Below is a small trained network, with its code and all its weights. Each question gives an input and a class and asks what happens when units are switched off, that is, made to give their printed mean instead of their output.

import numpy as np


def w(rows, s, z=0):
    codes = np.array(rows[::2]) - 128.0
    scale = np.full(codes.shape[1], s)
    scale[-1] = z or s
    return codes * scale


def norm(h):
    return h / np.sqrt((h * h).mean(-1, keepdims=True) + 1e-5)


def f(y):
    return y / 2 * (1 + np.tanh(0.7978845608 * (y + 0.044715 * y**3)))


def log_softmax(a):
    a = a - a.max(-1, keepdims=True)
    return a - np.log(np.exp(a).sum(-1, keepdims=True))


def net(x, mask):
    res = np.array(x, float).reshape(1, 3) / 4 @ E
    u = 0
    for l in range(4):
        y = f(norm(res) @ A[l][:, :-1].T + A[l][:, -1])
        res = res + np.where(mask[u : u + 3], y, B[l][:, -1]) @ B[l][:, :-1]
        u += 3
    return log_softmax(norm(res)[-1] @ U[:, :-1].T + U[:, -1])


A, B = {}, {}
E = w([
[106,194,45,48,117,167,170,164,114,155,126,167],'x0',
[109,27,128,75,98,71,128,118,205,165,95,168],'x1',
[84,166,152,167,52,142,79,120,97,250,176,146],'x2',
],0.014)
A[0] = w([
[181,151,137,127,197,114,164,130,129,1,139,134,109],'L0N0',
[94,181,95,55,149,155,162,143,127,155,119,177,97],'L0N1',
[143,132,88,68,146,141,206,141,165,19,84,176,1],'L0N2',
],0.01,0.0073)
B[0] = w([
[217,122,177,86,182,105,96,105,107,135,177,84,246],'L0N0',
[74,136,87,125,83,85,145,180,74,116,160,69,197],'L0N1',
[144,11,133,134,116,223,195,129,215,170,76,76,215],'L0N2',
],0.013,0.012)
A[1] = w([
[112,187,189,165,112,129,142,108,59,141,115,127,44],'L1N0',
[99,137,146,156,131,76,145,132,68,1,80,112,71],'L1N1',
[122,129,166,170,105,156,116,157,93,113,120,149,4],'L1N2',
],0.0078,0.0029)
B[1] = w([
[100,147,115,76,108,137,192,102,135,160,162,113,250],'L1N0',
[175,98,205,57,97,188,123,104,127,143,155,194,136],'L1N1',
[154,101,3,14,154,119,97,88,134,192,149,121,105],'L1N2',
],0.013,0.0018)
A[2] = w([
[90,254,52,148,150,174,125,166,109,118,142,179,63],'L2N0',
[170,75,145,143,183,38,105,122,172,167,108,199,2],'L2N1',
[102,155,81,109,177,128,133,98,80,53,53,110,38],'L2N2',
],0.0083,0.0044)
B[2] = w([
[133,141,122,128,88,213,116,253,136,106,104,118,255],'L2N0',
[88,140,155,139,108,199,166,167,130,151,69,132,250],'L2N1',
[162,70,135,89,112,174,155,86,119,73,120,140,98],'L2N2',
],0.016,0.0027)
A[3] = w([
[20,2,167,138,89,20,115,197,212,79,74,167,25],'L3N0',
[146,84,94,64,142,170,180,137,213,89,64,147,2],'L3N1',
[221,43,120,136,227,88,84,108,158,68,146,142,69],'L3N2',
],0.0074,0.0041)
B[3] = w([
[194,191,102,166,159,137,35,83,150,82,30,246,229],'L3N0',
[35,119,59,94,52,124,191,80,167,239,127,105,207],'L3N1',
[134,254,119,114,165,169,126,234,54,82,193,124,253],'L3N2',
],0.0097,0.0069)
U = w([
[143,121,138,131,138,115,171,80,87,94,138,195,4],'0',
[115,104,149,174,102,131,86,58,188,148,49,204,154],'1',
[148,67,94,80,170,165,217,160,179,105,85,77,174],'2',
[190,130,208,151,207,158,110,137,95,4,148,96,128],'3',
[80,120,178,170,115,84,104,50,123,166,204,103,132],'4',
[66,185,109,141,75,169,141,183,46,137,170,136,220],'5',
[105,137,84,109,118,25,96,142,130,96,94,210,33],'6',
],0.018,0.0046)

Each question gives the input, the list of numbers given to net, and the class t.
The units are the neurons (one row each of A and B). Each row of codes is followed by its name. A weight is (code - 128) times the scale printed after its matrix; where a second scale follows, it is the last column's (A, B and U).
mask holds one flag per neuron, layer by layer. A switched-off neuron (its flag False) gives its mean, the last column of its row in B, instead of its output. The means were averaged over made-up inputs and are rounded, as every weight is.
A unit's drop is (log p(t) with every unit on - log p(t) with that unit switched off) / (log p(t) with every unit on - log p(t) with every unit switched off).
The circuit of an input: a set's keep is (log p(t) with only the set's units on - log p(t) with every unit switched off) / (log p(t) with every unit on - log p(t) with every unit switched off). Starting from all 12 units, units are removed one at a time, each time the one whose removal leaves the highest keep (on an exact tie, the one counted first), for as long as the keep stays at least 0.8.
circuit, biggest first: the units of the circuit, biggest drop first
top k neurons: the k neurons with the biggest drops, biggest first
top k neurons in layer l: the k neurons of layer l with the biggest drops, biggest first
drop when u is switched off: that unit's drop, to one decimal
input [8,6,1], class 5: circuit, biggest first -> (L0N1)
input [0,3,7], class 4: top 2 neurons -> (L0N2, L3N0)
input [-4,4,8], class 1: top 3 neurons -> (L0N0, L0N1, L3N2)
input [3,-5,-1], class 3: top 2 neurons -> (L3N1, L0N0)
input [-7,-7,6], class 4: top 3 neurons -> (L3N2, L0N1, L2N1)
input [-6,-4,3], class 4: top 2 neurons -> (L0N0, L3N2)
input [3,3,2], class 5: top 2 neurons -> (L0N2, L0N1)
input [4,7,8], class 1: top 2 neurons -> (L0N0, L3N2)
input [3,8,8], class 1: top 2 neurons in layer 3 -> (L3N2, L3N0)
input [-5,3,-4], class 3: drop when L2N1 is switched off -> 0.0
input [2,6,5], class 1: drop when L3N2 is switched off -> 0.2
input [5,6,4], class 6: drop when L3N0 is switched off -> 0.3
